Below are the code and all the weights of a small trained network. Each question names an input and a class and asks about switching units off, where a switched-off unit gives its printed mean instead of its output.

import numpy as np


def w(rows, s, z=0):
    codes = np.array(rows[::2]) - 128.0
    scale = np.full(codes.shape[1], s)
    scale[-1] = z or s
    return codes * scale


def norm(h):
    return h / np.sqrt((h * h).mean(-1, keepdims=True) + 1e-5)


def f(y):
    return y / 2 * (1 + np.tanh(0.7978845608 * (y + 0.044715 * y**3)))


def log_softmax(a):
    a = a - a.max(-1, keepdims=True)
    return a - np.log(np.exp(a).sum(-1, keepdims=True))


def net(x, mask):
    res = np.array(x, float).reshape(1, 5) / 4 @ E
    u = 0
    for l in range(3):
        y = f(norm(res) @ A[l][:, :-1].T + A[l][:, -1])
        res = res + np.where(mask[u : u + 5], y, B[l][:, -1]) @ B[l][:, :-1]
        u += 5
    return log_softmax(norm(res)[-1] @ U[:, :-1].T + U[:, -1])


A, B = {}, {}
E = w([
[200,250,167],'x0',
[204,67,221],'x1',
[168,70,6],'x2',
[130,129,127],'x3',
[126,130,129],'x4',
],0.0025)
A[0] = w([
[237,190,106,77],'0.n0',
[163,254,57,54],'0.n1',
[212,121,17,252],'0.n2',
[12,144,46,122],'0.n3',
[239,182,77,89],'0.n4',
],0.0099,0.0035)
B[0] = w([
[60,191,223,179],'0.n0',
[131,121,4,195],'0.n1',
[27,65,65,254],'0.n2',
[76,136,224,242],'0.n3',
[86,214,227,180],'0.n4',
],0.012,0.005)
A[1] = w([
[152,72,104,114],'1.n0',
[192,13,154,3],'1.n1',
[98,204,47,183],'1.n2',
[119,2,104,187],'1.n3',
[185,103,66,26],'1.n4',
],0.0097,0.0015)
B[1] = w([
[126,97,100,133],'1.n0',
[117,54,248,182],'1.n1',
[246,132,104,209],'1.n2',
[235,78,127,254],'1.n3',
[72,157,142,111],'1.n4',
],0.011,0.0035)
A[2] = w([
[137,94,114,5],'2.n0',
[135,199,2,16],'2.n1',
[223,172,158,201],'2.n2',
[233,126,35,90],'2.n3',
[105,164,102,71],'2.n4',
],0.017,0.0014)
B[2] = w([
[110,58,99,142],'2.n0',
[90,214,5,253],'2.n1',
[218,191,144,240],'2.n2',
[245,143,27,231],'2.n3',
[119,91,196,161],'2.n4',
],0.016,0.0042)
U = w([
[13,165,224,250],'0',
[230,48,232,105],'1',
[238,215,32,123],'2',
[234,237,217,86],'3',
[50,11,101,74],'4',
[209,29,42,132],'5',
[40,191,21,81],'6',
],0.011,0.0024)

Each question gives the input, the list of numbers given to net, and the class t.
The units are the neurons (one row each of A and B). Each row of codes is followed by its name. A weight is (code - 128) times the scale printed after its matrix; where a second scale follows, it is the last column's (A, B and U).
mask holds one flag per neuron, layer by layer. A switched-off neuron (its flag False) gives its mean, the last column of its row in B, instead of its output. The means were averaged over made-up inputs and are rounded, as every weight is.
A unit's drop is (log p(t) with every unit on - log p(t) with that unit switched off) / (log p(t) with every unit on - log p(t) with every unit switched off).
The circuit of an input: a set's keep is (log p(t) with only the set's units on - log p(t) with every unit switched off) / (log p(t) with every unit on - log p(t) with every unit switched off). Starting from the 12 units with the biggest drops (on a tie, the unit counted first), units are removed one at a time, each time the one whose removal leaves the highest keep (on an exact tie, the one counted first), for as long as the keep stays at least 0.8.
units of the circuit, in order: the units of the circuit, biggest drop first
most important unit: the unit with the biggest drop
k most important neurons: the k neurons with the biggest drops, biggest first
top k neurons in layer l: the k neurons of layer l with the biggest drops, biggest first
input [5,2,-2,5,8], class 3: most important unit -> 0.n2
input [8,0,2,-7,-8], class 6: units of the circuit, in order -> 0.n1, 0.n0
input [-1,3,6,-7,-4], class 5: units of the circuit, in order -> 1.n3, 0.n2, 2.n1
input [-1,6,6,-8,0], class 5: units of the circuit, in order -> 1.n3, 0.n2
input [3,1,-3,7,-4], class 3: top 2 neurons in layer 0 -> 0.n2, 0.n3
input [-4,-2,5,7,1], class 4: 3 most important neurons -> 0.n3, 0.n1, 2.n3
input [-2,-1,7,3,4], class 4: 2 most important neurons -> 0.n2, 0.n1
input [-1,8,-5,-7,7], class 1: 3 most important neurons -> 0.n4, 1.n1, 0.n0
input [2,2,-3,-6,-7], class 3: 2 most important neurons -> 0.n2, 0.n1
input [-1,1,0,-6,6], class 1: 2 most important neurons -> 0.n4, 0.n1
input [2,-4,8,-3,5], class 6: 3 most important neurons -> 0.n1, 1.n1, 2.n1
input [4,3,6,0,3], class 0: top 2 neurons in layer 0 -> 0.n4, 0.n0
input [8,2,-3,1,4], class 3: 3 most important neurons -> 0.n0, 0.n2, 0.n3
input [2,-1,6,-1,0], class 6: units of the circuit, in order -> 0.n2
input [6,1,-4,-3,-5], class 3: 2 most important neurons -> 0.n2, 0.n0
input [-2,-1,-3,-6,-4], class 0: 2 most important neurons -> 1.n2, 1.n3
input [-6,2,-3,-7,-8], class 1: 2 most important neurons -> 0.n4, 0.n2
input [-6,-1,-8,4,2], class 0: 2 most important neurons -> 0.n2, 1.n2
input [5,-2,5,1,7], class 6: 2 most important neurons -> 0.n1, 2.n1
input [-5,-6,6,-3,-5], class 4: most important unit -> 0.n3
input [-5,5,-1,-3,0], class 1: 3 most important neurons -> 1.n1, 0.n2, 0.n1
input [6,-5,1,1,4], class 6: top 4 neurons in layer 0 -> 0.n1, 0.n0, 0.n4, 0.n2
input [-7,-8,2,-3,-3], class 4: top 2 neurons in layer 2 -> 2.n2, 2.n1
input [0,-8,1,3,2], class 4: top 2 neurons in layer 0 -> 0.n3, 0.n2
input [2,1,-3,-6,3], class 3: top 2 neurons in layer 1 -> 1.n2, 1.n3
